Each row has a hidden trait or not; one of two labels after the row says which. A new part has a new trait and new labels.
In the rows, 128 means zero.
[137 134 139 127 124 127 127 142 110 115 124 151 116 135 115 139 122 144
 108 123 103 128 152 122 113 112 121 142 152 108 146 130 126 123 127 130
 130 115 104 138 111 124 114 124 126 113 157 118  92 130 145 133 116 154
 132 143 137 109 133 112 129 143 131 124 142 104 114 134 146 130 123 123
 126 132 122 161 151 121 133 129 123 133 115 134 126 137 142 150 115 127
 132 131 120 133 137 173 140 144 152 158 139 133 123 128 137 128 121 130
 123 128 127 148 109 132 110 146 143 101 116 129 113 129 111 138 136 128
 130 126 117 161 127 127 132 135 137 118 116 132 127 122 128 164 135 124
 127 128 139 136 103 122 119 136 125 124 129 145 109 134 132 118 121]  (90)
[129 128 126 136 127 128 128 131 118 133 123 136 123 129 121 127 126 136
 129 123 120 129 132 129 128 124 124 128 131 129 129 125 127 130 130 128
 126 123 122 130 127 127 129 123 126 128 126 127 112 129 132 136 126 134
 129 132 133 124 133 125 128 135 129 128 134 129 126 126 130 126 124 126
 131 129 126 136 133 125 128 126 127 128 123 128 129 127 134 131 125 130
 127 129 127 128 125 139 135 131 132 127 128 126 128 129 129 129 126 130
 128 131 128 131 124 128 128 134 133 120 131 128 120 126 133 126 130 129
 127 128 129 139 128 128 129 122 133 127 125 133 128 123 129 141 129 126
 130 131 132 131 120 126 127 133 121 131 128 133 132 129 128 125 128]  (88)
[117 150 110 139 157 164 115 148  83 124 136  66 130  78 108 164 115 105
  94 125  78 162 110  89 133  82 139 156 136 187 120 129 104 127 117 123
 110 108  85 120 141  96 167  80 115 105 164 115  97 123 106 159  96 115
 139 132 140 129 112 131 133  99 137 108 141 104 120 158 112  92 128 138
 130 157 118  87  84  54 109 150 134 135 130 136 151 137 189 154 129 130
 135 167 124 145 187 166 115 150  98 128 129 108 151 118 133 109 129 159
 158 129 116 145  71 119 110 165 136 132 136 132  81 124  86  56 175 135
 138 118 132 200 153 143 103  71 174 146 156 142 150 149 118  53  96 123
 144 155 162  49 131 117 156  89 100 122 124 169 102 123 154 119 137]  (90)
[123 134 121 135 138 141 124 136 111 129 129 107 127 111 120 140 124 124
 117 126 110 140 123 116 130 112 131 138 129 148 126 126 120 128 125 126
 121 121 113 128 132 117 140 111 123 122 139 122 114 126 121 139 115 124
 132 128 134 129 124 128 130 119 132 122 134 122 126 137 122 115 127 131
 130 137 124 117 117 102 123 135 130 130 127 130 136 129 148 137 128 129
 129 141 127 133 146 144 124 134 122 127 126 120 128 125 129 122 127 139
 138 129 124 136 108 125 120 144 132 128 132 129 112 126 118 101 144 131
 131 125 130 152 137 133 119 108 143 137 137 134 136 134 124 105 118 127
 134 138 139 101 128 124 137 115 117 127 127 144 121 127 136 125 131]  (90)
[170 155 176 143 111 126 121 200  41  84 102 236  71 158  73 170  96 210
  48  98   8 130 231 104 107  41  95 188 242  41 206 128 120 110 126 135
 134  65  30 170  57 112  72 104 118  67 255  83   1 135 202 159  71 243
 148 192 183  42 166  56 133 195 144 113 195  29  79 155 215 134 104 103
 125 154 104 255 221  93 156 129 107 146  65 157 119 170 197 231  62 124
 150 149  91 149 160 255 186 194 233 255 187 143 109 129 172 133  93 133
 101 135 124 212  25 145  45 210 199   7  84 130  48 130  53 166 166 128
 136 122  84 255 123 124 150 153 177  79  81 150 125  94 129 255 163 109
 130 133 174 166   6 102  86 171 107 117 133 211  51 154 142  81  94]  (90)
[137 131 135 139 124 129 126 142 106 124 119 153 114 134 113 135 120 148
 109 119  98 128 149 125 124 109 122 139 152 115 146 126 126 124 128 129
 128 114 110 137 113 124 117 124 125 118 150 118  89 130 144 137 114 156
 133 141 142 109 138 114 129 142 132 126 143 111 119 132 146 129 121 123
 129 133 123 167 149 121 133 127 123 131 115 133 127 136 147 146 113 129
 131 134 120 131 131 176 143 143 147 154 138 129 125 128 138 129 120 130
 123 132 127 146 106 131 112 144 144 102 121 129 109 128 116 133 136 129
 129 127 121 160 127 128 132 132 140 120 119 135 127 119 129 161 134 124
 129 131 139 135  99 122 120 138 121 128 129 148 114 133 131 117 122]  (90)
[149 144 156 125 119 126 125 161  94  97 121 176 103 143 102 153 117 161
  86 119  77 129 176 115 116  90 116 162 183  81 166 133 125 116 126 132
 133  99  83 149  92 121  98 120 126  96 195 106  51 131 163 135 104 184
 137 161 153  86 141  94 130 162 134 120 156  74 104 145 171 133 120 117
 123 141 119 216 173 112 143 130 118 138  99 142 122 152 156 181  96 123
 141 138 109 140 148 224 153 159 181 193 164 139 118 127 148 131 113 131
 113 129 126 170  80 137  88 163 160  73 101 129  92 130  86 152 144 126
 133 125 102 193 125 126 139 146 148 103 105 134 127 116 128 196 145 120
 126 127 148 146  73 116 107 147 125 118 130 162  85 140 135 106 111]  (90)
[124 130 119 142 135 139 125 134 108 137 124 117 125 116 123 134 124 131
 123 122 112 138 126 122 131 113 127 133 129 147 128 124 121 131 127 126
 121 120 115 126 134 120 139 113 122 126 134 126 110 127 122 144 113 125
 132 128 133 128 129 128 129 122 131 125 136 126 128 131 123 117 125 129
 133 134 123 120 117 110 123 131 128 129 127 129 135 126 146 131 127 132
 127 139 128 132 135 136 131 133 117 124 123 118 134 127 127 125 127 136
 137 132 125 143 110 124 124 143 133 126 137 129 117 124 129 105 141 131
 129 127 133 144 135 133 122 109 142 134 135 136 133 129 126 115 120 126
 134 138 137 111 135 125 135 122 115 132 128 142 127 128 134 126 132]  (88)
[126 132 123 133 133 136 125 133 117 129 128 116 129 118 124 135 125 127
 121 126 116 135 126 121 129 118 129 132 128 142 126 127 122 128 126 127
 123 124 117 126 130 122 136 117 125 124 135 124 121 127 123 135 120 130
 131 129 132 130 125 129 129 121 130 124 132 124 128 133 124 120 127 130
 129 135 125 118 120 113 124 132 129 129 128 129 133 129 142 132 128 129
 128 136 128 132 139 133 126 133 122 127 127 123 132 126 128 124 129 135
 135 129 125 131 115 127 124 138 131 128 132 129 117 127 121 112 138 130
 130 126 129 143 135 131 124 116 140 131 133 132 133 131 126 111 122 127
 132 134 135 111 128 125 133 121 121 128 126 137 124 127 133 126 129]  (88)
[128 130 127 128 130 131 127 131 125 127 129 119 131 123 126 133 127 124
 125 129 121 132 126 123 129 123 130 132 131 134 129 128 124 127 126 127
 127 131 125 127 128 125 133 124 127 126 133 128 124 128 129 131 126 127
 129 128 131 128 126 128 128 123 129 126 130 124 127 131 127 125 128 130
 127 132 127 122 124 119 127 131 129 128 130 129 130 129 135 130 129 127
 128 131 127 130 135 132 125 130 125 126 131 126 130 127 129 126 128 131
 131 128 127 131 128 127 126 132 128 130 128 128 123 128 122 122 131 129
 129 127 128 134 131 130 125 124 132 131 131 128 130 131 127 120 124 128
 129 130 131 119 131 127 130 124 126 126 127 131 124 128 131 126 128]  (88)
[134 131 132 135 125 129 127 138 114 128 122 146 120 131 119 133 123 141
 120 122 112 129 144 126 125 115 122 138 144 120 136 126 126 127 129 129
 128 119 117 132 120 125 122 124 126 121 142 123 101 129 133 134 117 143
 131 134 136 117 135 118 128 137 131 128 136 118 123 130 139 128 124 125
 130 131 124 153 142 123 132 127 125 131 119 131 128 132 138 141 120 129
 130 132 124 130 129 145 137 136 138 146 133 128 125 129 133 129 123 129
 126 131 128 137 115 130 118 140 137 113 126 128 117 127 123 134 133 129
 129 128 124 149 127 127 130 128 136 122 122 133 128 122 129 150 132 125
 129 130 136 132 111 124 123 135 123 129 129 143 120 132 130 122 124]  (88)

[133 126 130 120 120  89 147 117 148 131 133 114 108 182 105 109 131 132
 172 151 126 132  77 168 112 127 128 130 214 198 104 197 106 181 107 130
 132 131  91 200 107 124 125 134 140 255 134 108 128 123 112 135 133 138
 133 125 101  82 125 166 135 126 157 126 124 124 129 127]  (89)
[131 129 124 127  99 119 126  94 147 139 138 121  98 150 117 120 129 123
 108 118 143 146  42  91  76 143 128 120 176  77 103 154 131  96 121 127
 119 130 103 151 128 129 115 138 136 189 133 118 128 133 181 148 128 133
 134 123 114 116 122 157 126 127 143 100 116 133 125 126]  (93)
[133 125 132 119 132  86 152 135 146 125 137 117 123 175 106 109 132 134
 187 172 119 107 109 186 144 118 126 137 211 247 115 187 101 202 104 131
 138 131 100 200  97 123 134 131 140 255 133 116 127 119  89 125 134 137
 130 132 104  70 125 162 137 126 151 140 129 122 133 128]  (89)
[125 127 130 127 141 132 129 146 121 123 124 132 145 130 133 130 128 131
 148 130 120 120 179 153 164 120 127 133 106 180 148 113 124 144 137 129
 133 127 136 120 130 127 133 124 124 115 125 133 128 126 101 118 128 126
 126 130 134 132 131 113 130 129 122 143 133 124 131 129]  (93)
[131 128 127 126 114 117 132 114 138 132 135 123 114 153 117 121 131 130
 121 117 131 130  78 125 118 133 129 127 163 134 114 163 124 144 132 128
 126 130 108 164 122 127 125 132 134 215 131 118 128 127 143 137 129 132
 131 127 119 107 126 148 130 127 138 121 124 128 131 127]  (93)
[128 131 127 116 133 135 114 108 133 132 138 126 115 129 125 128 136 131
 163  72 128 162  22 136  61 129 133 127 127  61 109 124 132 102 166 128
 122 130 116 116 155 130 122 131 123 108 129 117 127 131 140 138 127 131
 130 117 116 150 128 145 125 125 135 110 122 130 119 128]  (93)
[127 127 128 131 128 135 129 134 123 127 126 131 133 124 131 132 124 127
 119 130 127 118 158 125 153 126 128 128 117 130 138 118 130 118 127 128
 128 127 137 122 127 128 129 126 126  88 127 131 129 128 126 124 127 126
 127 132 135 128 129 122 128 129 124 132 130 128 131 128]  (93)
[124 131 130 113 152 144 119 123 125 126 136 129 132 113 133 129 133 137
 205  56 119 162  21 164  69 119 133 130 101  78 115 114 127 120 167 129
 128 130 124 102 162 128 127 125 117  82 126 120 126 128 102 128 128 129
 128 116 117 158 132 137 127 125 132 124 129 127 117 129]  (93)
[129 124 130 145 126 117 144 164 117 120 115 134 153 122 129 131 114 123
  82 202 123  76 255 118 255 123 122 132 121 239 160 128 122 169  82 129
 139 125 151 136  91 125 139 122 133 108 125 144 128 123  97 109 129 124
 124 143 146 100 129 100 132 133 115 161 139 124 141 129]  (89)
[128 130 127 117 125 137 116 103 135 134 136 125 108 134 126 127 135 131
 154  81 131 165  13 127  59 134 133 124 139  51 107 129 135 102 152 127
 120 130 120 121 151 129 121 132 125 129 130 117 128 131 150 141 128 131
 131 119 116 145 127 147 125 125 135 107 121 130 119 128]  (93)
[128 130 128 117 131 125 123 110 136 131 137 121 115 137 123 123 136 133
 170  77 128 157  18 146  75 128 132 128 145  96 106 139 128 114 144 128
 124 130 112 135 145 128 123 130 125 175 130 116 128 129 133 137 129 132
 131 118 113 137 128 151 127 125 136 114 123 129 121 128]  (93)
[126 130 129 112 143 135 122 122 132 127 137 126 125 130 127 126 137 137
 206  67 121 164  15 181  75 121 133 131 130  88 111 131 125 129 166 129
 123 130 117 121 147 128 127 128 120 157 128 118 127 129 116 129 129 130
 129 119 116 143 131 145 128 124 135 121 127 126 117 129]  (93)
[127 131 127 118 127 140 112 101 135 133 135 125 113 121 130 130 136 131
 157  67 132 173   1 129  51 132 133 125 129  47 110 123 132  98 154 127
 121 130 117 118 153 130 120 131 123 116 129 116 128 133 157 140 128 131
 131 117 117 150 128 151 124 125 138 106 119 132 120 128]  (93)
[128 128 126 136 116 135 126 130 126 130 125 127 132 126 130 127 122 123
  79 138 134 121 137 101 141 135 126 125 128 140 133 128 135 115 122 127
 126 127 132 120 130 129 127 129 131 113 128 132 128 130 147 132 127 127
 128 130 128 125 126 118 126 129 126 127 127 130 130 128]  (93)
[134 123 129 143 106  97 153 139 133 127 123 124 129 156 120 120 116 120
  84 224 131  78 254 111 210 131 120 128 176 252 141 171 115 180  74 129
 136 127 123 183  85 124 132 129 145 215 132 129 128 122 122 123 130 130
 128 137 133  71 124 117 134 133 135 145 132 125 144 127]  (89)
[131 124 128 147 109 109 145 154 127 125 117 132 138 137 126 127 116 118
  57 229 130  68 255 101 224 132 120 127 147 222 153 140 120 157  82 128
 135 125 135 150  86 126 135 126 144 185 129 140 129 124 125 121 129 126
 126 144 135  84 125 107 132 133 124 150 134 127 143 127]  (89)
[123 128 128 136 139 150 121 140 110 124 117 139 144  91 141 141 121 127
 101 122 126 119 209 108 157 126 127 128  67 116 152  79 138 105 143 127
 128 125 160  78 139 130 132 122 121  46 123 145 128 130 126 118 125 121
 124 130 150 158 130  94 125 130  96 139 134 129 128 129]  (89)
[127 128 127 130 128 131 125 127 125 129 126 130 130 120 132 132 126 126
 109 126 129 129 145 115 133 130 128 127 112 116 132 121 133 116 128 128
 127 128 132 117 129 129 129 127 126 109 128 131 128 129 129 129 127 127
 127 128 131 132 128 122 127 127 124 127 128 129 128 128]  (93)
[121 129 129 125 151 155 112 142 113 123 121 136 150  93 145 140 128 133
 156  86 120 142 143 145 124 119 131 130  59  85 142  77 136 116 155 128
 128 127 157  72 151 130 132 121 114   1 122 142 128 130 108 117 126 121
 123 123 141 169 133 101 127 126 111 134 134 128 124 130]  (89)
[126 129 124 140 117 156 115 118 117 131 119 138 132  92 145 143 124 120
  62 119 139 127 146  66 139 139 127 120  78  51 141  78 152  61 140 126
 119 126 150  90 141 134 124 128 122   1 125 142 129 135 168 132 124 121
 126 129 150 160 127 101 122 130 111 116 126 134 130 128]  (89)
[131 129 131 107 141 103 138 115 145 130 146 113 109 163 107 110 138 140
 231  90 119 158   1 207  70 119 131 134 193 152  92 243 109 164 132 130
 131 132  90 183 134 125 126 132 131 255 132 104 126 124  99 134 132 138
 133 119  95 109 128 168 133 122 153 124 124 123 119 128]  (89)
[129 128 130 119 135 113 136 128 136 127 136 121 122 148 117 120 133 133
 185 121 122 130  87 159 100 122 130 131 157 146 114 154 116 157 128 129
 131 130 111 167 124 126 129 129 132 206 129 117 127 125 107 128 130 132
 130 126 115 118 129 150 132 126 143 127 128 122 127 128]  (93)
[124 131 128 119 141 151 112 122 121 127 130 135 129 105 139 131 132 131
 175  64 125 159  57 142  77 122 133 128  78  54 122  99 136  96 165 128
 123 128 133  91 163 130 127 126 116  51 124 130 128 131 127 129 126 127
 127 120 129 171 131 124 124 126 123 119 128 129 118 129]  (93)
[126 131 127 117 133 146 114 109 130 132 135 128 119 115 130 131 135 133
 162  52 128 164  37 126  57 129 133 126 104  45 111 114 136  89 159 127
 121 129 119 107 158 130 122 130 117  80 127 121 128 133 142 138 126 130
 130 116 120 159 129 141 124 125 127 108 121 131 118 128]  (93)
[127 128 124 148 105 148 121 128 120 131 115 141 135 100 138 142 118 114
  11 155 143 102 216  51 171 144 124 119  89  85 152  97 149  79 103 126
 122 125 150  96 121 131 125 128 128   1 126 148 129 133 172 132 124 121
 126 136 155 140 125  97 123 133 113 121 127 133 133 127]  (89)
[127 126 128 134 127 133 129 135 125 127 124 132 133 125 132 131 126 127
 114 141 128 118 184 125 147 129 127 128 116 135 141 114 128 125 120 128
 129 127 133 124 123 128 129 127 128 116 128 134 129 128 126 124 127 126
 127 129 134 132 128 119 127 130 120 126 129 128 130 128]  (93)
[127 127 130 132 135 125 134 148 123 124 124 131 137 127 129 128 123 128
 130 147 124 109 172 134 163 123 126 131 126 171 140 125 123 146 123 128
 133 127 135 131 117 127 133 125 130 135 127 131 128 125 111 117 128 127
 126 132 135 118 129 119 131 130 125 139 135 126 134 128]  (93)
[130 127 126 141 109 129 129 123 130 131 125 126 125 127 127 131 123 122
  70 159 138 117 164  93 144 138 126 124 139 134 133 132 134 113 116 127
 126 127 125 131 124 129 126 130 133 127 129 130 129 131 153 132 127 126
 128 133 137 118 125 127 126 130 128 125 126 130 131 127]  (93)
[127 129 125 146 117 156 119 128 114 129 117 139 138  92 142 142 122 118
  42 137 137 112 221  71 154 138 126 123  87  81 148  99 149  82 130 126
 122 124 152  85 130 131 126 126 125   1 125 146 129 133 170 128 124 121
 125 133 150 150 127  95 122 132 112 124 128 132 129 128]  (89)
[124 131 129 117 152 145 113 127 119 126 133 129 132 110 135 133 136 138
 187  39 125 160  40 168  70 127 134 131  92  53 119 103 134 111 163 128
 125 129 136  92 157 130 128 125 116  64 126 124 127 131 116 129 130 127
 127 118 126 164 132 133 125 125 121 122 128 127 119 129]  (93)
[122 130 128 123 148 154 114 134 113 124 123 135 147  90 143 140 129 132
 163  72 124 142 116 132 111 121 131 130  66  71 138 104 140  96 168 127
 126 127 145  78 153 130 129 123 115   7 123 135 127 130 121 120 126 122
 125 123 139 167 133 108 124 126 112 130 131 129 123 129]  (93)
[129 129 130 117 133 117 132 121 136 128 140 123 124 152 121 120 134 135
 175 115 122 143  69 169 107 122 130 131 155 138 110 158 118 150 139 129
 128 130 114 152 134 126 126 131 130 196 130 116 127 128 116 130 130 133
 130 125 115 117 129 149 130 126 135 126 127 126 124 128]  (93)
[130 128 126 137 115 134 124 123 129 132 125 130 125 122 131 132 129 122
  80 141 136 123 141  88 139 136 127 123 129  95 130 120 137 110 115 127
 124 127 132 122 121 129 125 130 131 105 129 130 128 131 151 136 127 129
 128 129 134 127 126 128 125 129 125 119 126 131 129 127]  (93)
